Below is a small trained network, with its code and all its weights. Each question gives an input and a class and asks what happens when units are switched off, that is, made to give their printed mean instead of their output.

import numpy as np


def w(rows, s, z=0):
    codes = np.array(rows[::2]) - 128.0
    scale = np.full(codes.shape[1], s)
    scale[-1] = z or s
    return codes * scale


def f(y):
    return np.maximum(y, 0)


def log_softmax(a):
    a = a - a.max(-1, keepdims=True)
    return a - np.log(np.exp(a).sum(-1, keepdims=True))


def net(x, mask):
    res = np.array(x, float).reshape(1, 3) / 4 @ E
    y = f(res @ A[0][:, :-1].T + A[0][:, -1])
    res = res + np.where(mask, y, B[0][:, -1]) @ B[0][:, :-1]
    return log_softmax(res[-1] @ U[:, :-1].T + U[:, -1])


A, B = {}, {}
E = w([
[186,249,173,206,82,85,18,90,81,126],'x0',
[155,192,73,51,206,64,132,30,216,164],'x1',
[120,166,151,254,175,102,178,136,184,17],'x2',
],0.0087)
A[0] = w([
[90,167,154,189,170,83,187,115,200,88,109],'N0',
[61,55,133,97,184,194,158,165,173,101,104],'N1',
[106,98,156,151,72,159,126,195,61,97,99],'N2',
[110,107,121,107,161,164,195,213,151,173,138],'N3',
[101,167,156,179,170,140,181,130,170,49,107],'N4',
[126,119,115,31,82,156,84,132,54,189,141],'N5',
[114,130,148,203,176,97,156,119,180,3,72],'N6',
[140,118,128,116,144,143,128,133,105,141,228],'N7',
[50,68,106,112,142,147,191,173,170,117,99],'N8',
[158,186,77,79,199,54,120,46,201,154,70],'N9',
[90,66,79,111,185,188,159,169,160,124,136],'N10',
[63,56,180,192,50,202,121,214,68,88,125],'N11',
[115,100,138,56,56,163,90,94,74,208,93],'N12',
[101,142,158,208,188,112,185,161,154,21,128],'N13',
[130,96,123,66,129,124,86,139,75,204,83],'N14',
[121,101,88,96,204,129,203,147,168,152,92],'N15',
[91,78,88,113,135,162,219,160,142,131,101],'N16',
[130,123,104,45,91,171,92,105,97,229,99],'N17',
[107,110,110,152,130,110,114,100,127,152,250],'N18',
[199,229,197,176,75,94,48,91,53,132,81],'N19',
[150,153,92,90,241,86,133,16,238,169,121],'N20',
[88,48,130,116,136,162,190,107,154,137,95],'N21',
[188,193,188,206,76,90,44,102,86,152,121],'N22',
[97,67,125,98,151,132,182,137,155,144,89],'N23',
[111,83,200,188,58,207,132,197,69,130,97],'N24',
[78,73,99,118,161,209,184,163,171,109,112],'N25',
[115,97,187,163,60,177,145,233,70,102,108],'N26',
],0.0073,0.014)
B[0] = w([
[171,117,92,152,68,167,184,173,96,164,176],'N0',
[149,164,155,153,169,142,61,138,129,162,181],'N1',
[85,155,43,71,134,65,147,97,167,140,177],'N2',
[139,138,170,133,130,115,83,131,136,140,180],'N3',
[176,83,92,160,66,165,162,177,94,190,175],'N4',
[188,75,126,161,65,168,180,192,121,128,202],'N5',
[224,88,48,160,74,182,152,184,68,254,176],'N6',
[120,102,200,157,126,129,160,129,175,23,228],'N7',
[146,146,150,119,175,137,55,171,107,167,177],'N8',
[87,185,33,50,145,44,138,74,180,122,189],'N9',
[133,160,176,162,172,134,76,143,143,140,189],'N10',
[84,169,64,46,125,47,146,52,204,75,227],'N11',
[184,121,90,182,81,172,170,195,115,180,178],'N12',
[201,102,115,163,57,178,204,182,101,168,204],'N13',
[198,118,73,162,93,161,173,173,101,211,160],'N14',
[147,186,125,123,162,122,91,127,131,162,167],'N15',
[130,171,162,139,180,136,71,147,87,179,174],'N16',
[196,112,73,172,61,162,195,160,83,191,183],'N17',
[77,70,227,140,123,124,160,155,188,20,250],'N18',
[166,228,180,138,224,146,24,178,89,214,211],'N19',
[90,187,79,59,122,47,154,44,203,75,218],'N20',
[131,156,133,127,163,156,58,146,110,171,164],'N21',
[141,156,190,151,186,129,59,162,121,164,218],'N22',
[155,162,128,131,157,130,71,154,102,195,158],'N23',
[80,196,38,59,134,53,147,77,186,121,197],'N24',
[150,160,168,134,163,126,87,166,118,159,183],'N25',
[108,175,70,91,129,58,139,90,192,105,200],'N26',
],0.0077,0.014)
U = w([
[99,162,66,75,137,62,137,99,167,106,103],'0',
[139,161,188,135,194,136,34,144,124,152,97],'1',
[166,111,94,147,66,171,183,150,118,153,106],'2',
[87,85,248,138,121,127,156,129,160,16,254],'3',
[84,117,109,120,136,134,112,106,87,123,106],'4',
[93,121,129,120,149,138,130,120,90,122,96],'5',
[91,102,120,133,134,134,108,106,111,129,105],'6',
],0.015,0.0092)

Each question gives the input, the list of numbers given to net, and the class t.
The units are the neurons (one row each of A and B). Each row of codes is followed by its name. A weight is (code - 128) times the scale printed after its matrix; where a second scale follows, it is the last column's (A, B and U).
mask holds one flag per neuron, in row order. A switched-off neuron (its flag False) gives its mean, the last column of its row in B, instead of its output. The means were averaged over made-up inputs and are rounded, as every weight is.
A unit's drop is (log p(t) with every unit on - log p(t) with that unit switched off) / (log p(t) with every unit on - log p(t) with every unit switched off).
most important unit: the unit with the biggest drop
top k neurons: the k neurons with the biggest drops, biggest first
drop when u is switched off: that unit's drop, to one decimal
input [-6,-6,4], class 0: top 4 neurons -> (N11, N24, N26, N19)
input [-4,-3,-1], class 1: most important unit -> N20
input [0,-5,-5], class 0: top 4 neurons -> (N11, N24, N13, N26)
input [-8,-8,1], class 0: top 2 neurons -> (N11, N24)
input [6,0,-8], class 2: top 2 neurons -> (N17, N5)
input [-2,-3,1], class 3: top 2 neurons -> (N9, N20)
input [-7,-8,7], class 0: top 2 neurons -> (N11, N24)
input [-3,-5,7], class 2: top 2 neurons -> (N13, N6)
input [-3,-3,-2], class 3: top 3 neurons -> (N19, N9, N20)
input [3,-3,-2], class 3: top 2 neurons -> (N9, N20)
input [1,4,-5], class 2: top 2 neurons -> (N11, N17)
input [3,-1,-3], class 3: drop when N8 is switched off -> 0.1
input [0,3,1], class 3: drop when N11 is switched off -> 0.2
input [2,-2,1], class 3: drop when N2 is switched off -> 0.0
input [-5,-4,5], class 1: drop when N10 is switched off -> 0.4
